Here is a tiny trained network, its code and every weight. The questions are about switching its units off for an input and a class, where a switched-off unit gives its printed mean instead of its output.

import numpy as np


def w(rows, s, z=0):
    codes = np.array(rows[::2]) - 128.0
    scale = np.full(codes.shape[1], s)
    scale[-1] = z or s
    return codes * scale


def f(y):
    return y / 2 * (1 + np.tanh(0.7978845608 * (y + 0.044715 * y**3)))


def log_softmax(a):
    a = a - a.max(-1, keepdims=True)
    return a - np.log(np.exp(a).sum(-1, keepdims=True))


def net(x, mask):
    res = np.array(x, float).reshape(1, 5) / 4 @ E
    y = f(res @ A[0][:, :-1].T + A[0][:, -1])
    res = res + np.where(mask, y, B[0][:, -1]) @ B[0][:, :-1]
    return log_softmax(res[-1] @ U[:, :-1].T + U[:, -1])


A, B = {}, {}
E = w([
[127,130,127,128,128,128,128],'x0',
[134,132,123,16,2,205,130],'x1',
[129,49,120,221,119,249,128],'x2',
[131,12,139,165,24,18,131],'x3',
[128,14,133,27,214,139,121],'x4',
],0.0033)
A[0] = w([
[121,37,134,51,196,134,121,1],'neuron 1',
[134,200,123,108,195,197,121,135],'neuron 2',
[134,59,127,147,69,63,120,149],'neuron 3',
[120,33,136,47,199,134,123,21],'neuron 4',
[118,248,136,232,38,125,120,56],'neuron 5',
[131,126,132,198,213,77,134,84],'neuron 6',
[128,128,128,128,128,128,128,130],'neuron 7',
[134,202,124,108,197,199,119,136],'neuron 8',
[127,188,125,49,136,24,129,11],'neuron 9',
[124,57,124,203,121,226,128,52],'neuron 10',
[128,128,128,128,128,128,128,127],'neuron 11',
[130,126,131,196,208,79,132,78],'neuron 12',
[126,59,124,200,120,224,128,47],'neuron 13',
[135,54,124,149,65,58,123,152],'neuron 14',
[126,186,126,52,136,27,129,7],'neuron 15',
[128,128,128,128,128,128,128,128],'neuron 16',
[132,132,131,46,25,188,133,119],'neuron 17',
[135,56,125,148,66,60,122,152],'neuron 18',
[130,126,129,192,204,81,131,74],'neuron 19',
[132,133,132,49,30,185,134,114],'neuron 20',
[134,198,123,109,193,195,123,133],'neuron 21',
],0.011,0.00078)
B[0] = w([
[206,109,68,140,111,98,169,205],'neuron 1',
[70,96,166,126,106,116,182,217],'neuron 2',
[71,105,162,123,118,125,180,210],'neuron 3',
[211,108,63,142,110,95,172,213],'neuron 4',
[252,79,44,125,117,90,192,255],'neuron 5',
[89,126,93,119,161,108,56,219],'neuron 6',
[128,128,128,128,128,128,128,128],'neuron 7',
[68,95,168,126,105,116,184,221],'neuron 8',
[172,184,177,138,111,203,102,207],'neuron 9',
[167,195,179,124,112,184,102,223],'neuron 10',
[128,128,128,128,128,128,128,128],'neuron 11',
[91,127,96,119,159,109,62,212],'neuron 12',
[165,192,176,124,113,181,104,218],'neuron 13',
[64,103,165,122,116,124,185,220],'neuron 14',
[170,181,174,138,112,200,104,203],'neuron 15',
[128,128,128,128,128,128,128,128],'neuron 16',
[79,127,89,132,183,94,43,213],'neuron 17',
[67,104,164,122,117,124,183,217],'neuron 18',
[94,127,98,119,156,110,67,205],'neuron 19',
[83,127,92,132,180,97,50,206],'neuron 20',
[73,97,164,126,107,117,179,213],'neuron 21',
],0.025,0.0037)
U = w([
[27,65,202,115,93,109,217,253],'0',
[73,131,67,117,238,82,4,169],'1',
[255,88,36,144,99,87,188,27],'2',
[180,245,211,137,96,248,94,53],'3',
],0.0066,0.00065)

Each question gives the input, the list of numbers given to net, and the class t.
The units are the neurons (one row each of A and B). Each row of codes is followed by its name. A weight is (code - 128) times the scale printed after its matrix; where a second scale follows, it is the last column's (A, B and U).
mask holds one flag per neuron, in row order. A switched-off neuron (its flag False) gives its mean, the last column of its row in B, instead of its output. The means were averaged over made-up inputs and are rounded, as every weight is.
A unit's drop is (log p(t) with every unit on - log p(t) with that unit switched off) / (log p(t) with every unit on - log p(t) with every unit switched off).
The circuit of an input: a set's keep is (log p(t) with only the set's units on - log p(t) with every unit switched off) / (log p(t) with every unit on - log p(t) with every unit switched off). Starting from the 12 units with the biggest drops (on a tie, the unit counted first), units are removed one at a time, each time the one whose removal leaves the highest keep (on an exact tie, the one counted first), for as long as the keep stays at least 0.8.
units of the circuit, in order: the units of the circuit, biggest drop first
most important unit: the unit with the biggest drop
k most important neurons: the k neurons with the biggest drops, biggest first
drop of u: that unit's drop, to one decimal
input [-5,-7,4,-5,-2], class 1: most important unit -> neuron 6
input [-7,4,-6,-3,-5], class 3: 4 most important neurons -> neuron 9; neuron 15; neuron 4; neuron 1
input [-8,6,-6,-1,-6], class 1: 3 most important neurons -> neuron 17; neuron 20; neuron 4
input [3,-7,7,0,3], class 1: 4 most important neurons -> neuron 6; neuron 12; neuron 19; neuron 9
input [-6,-5,-6,-3,-2], class 3: 2 most important neurons -> neuron 9; neuron 15
input [1,-6,-8,1,8], class 2: 2 most important neurons -> neuron 4; neuron 1
input [-5,7,3,-2,-8], class 2: 3 most important neurons -> neuron 5; neuron 6; neuron 12
input [2,-4,-7,-4,-1], class 3: 2 most important neurons -> neuron 9; neuron 15
input [1,-3,3,-5,7], class 2: 2 most important neurons -> neuron 4; neuron 1
input [8,-7,-3,6,1], class 1: 3 most important neurons -> neuron 6; neuron 12; neuron 19
input [-1,7,5,6,-8], class 2: 3 most important neurons -> neuron 5; neuron 6; neuron 12
input [-6,8,-3,-4,-7], class 1: 2 most important neurons -> neuron 17; neuron 20
input [3,-7,-1,-7,-2], class 0: 4 most important neurons -> neuron 8; neuron 2; neuron 21; neuron 17
input [2,3,-6,-3,8], class 2: most important unit -> neuron 4
input [6,-1,5,4,-1], class 3: 2 most important neurons -> neuron 10; neuron 13
input [3,5,-4,1,4], class 1: 2 most important neurons -> neuron 17; neuron 5
input [8,2,-1,-2,3], class 2: 2 most important neurons -> neuron 14; neuron 18
input [5,-5,-7,-6,6], class 3: drop of neuron 18 -> 0.5
input [5,-8,-3,-8,-6], class 0: drop of neuron 20 -> 0.2
input [-5,-6,7,-7,8], class 2: units of the circuit, in order -> neuron 4
input [5,2,6,1,-7], class 2: drop of neuron 5 -> 4.0
input [2,4,2,-2,-1], class 1: drop of neuron 17 -> 0.2
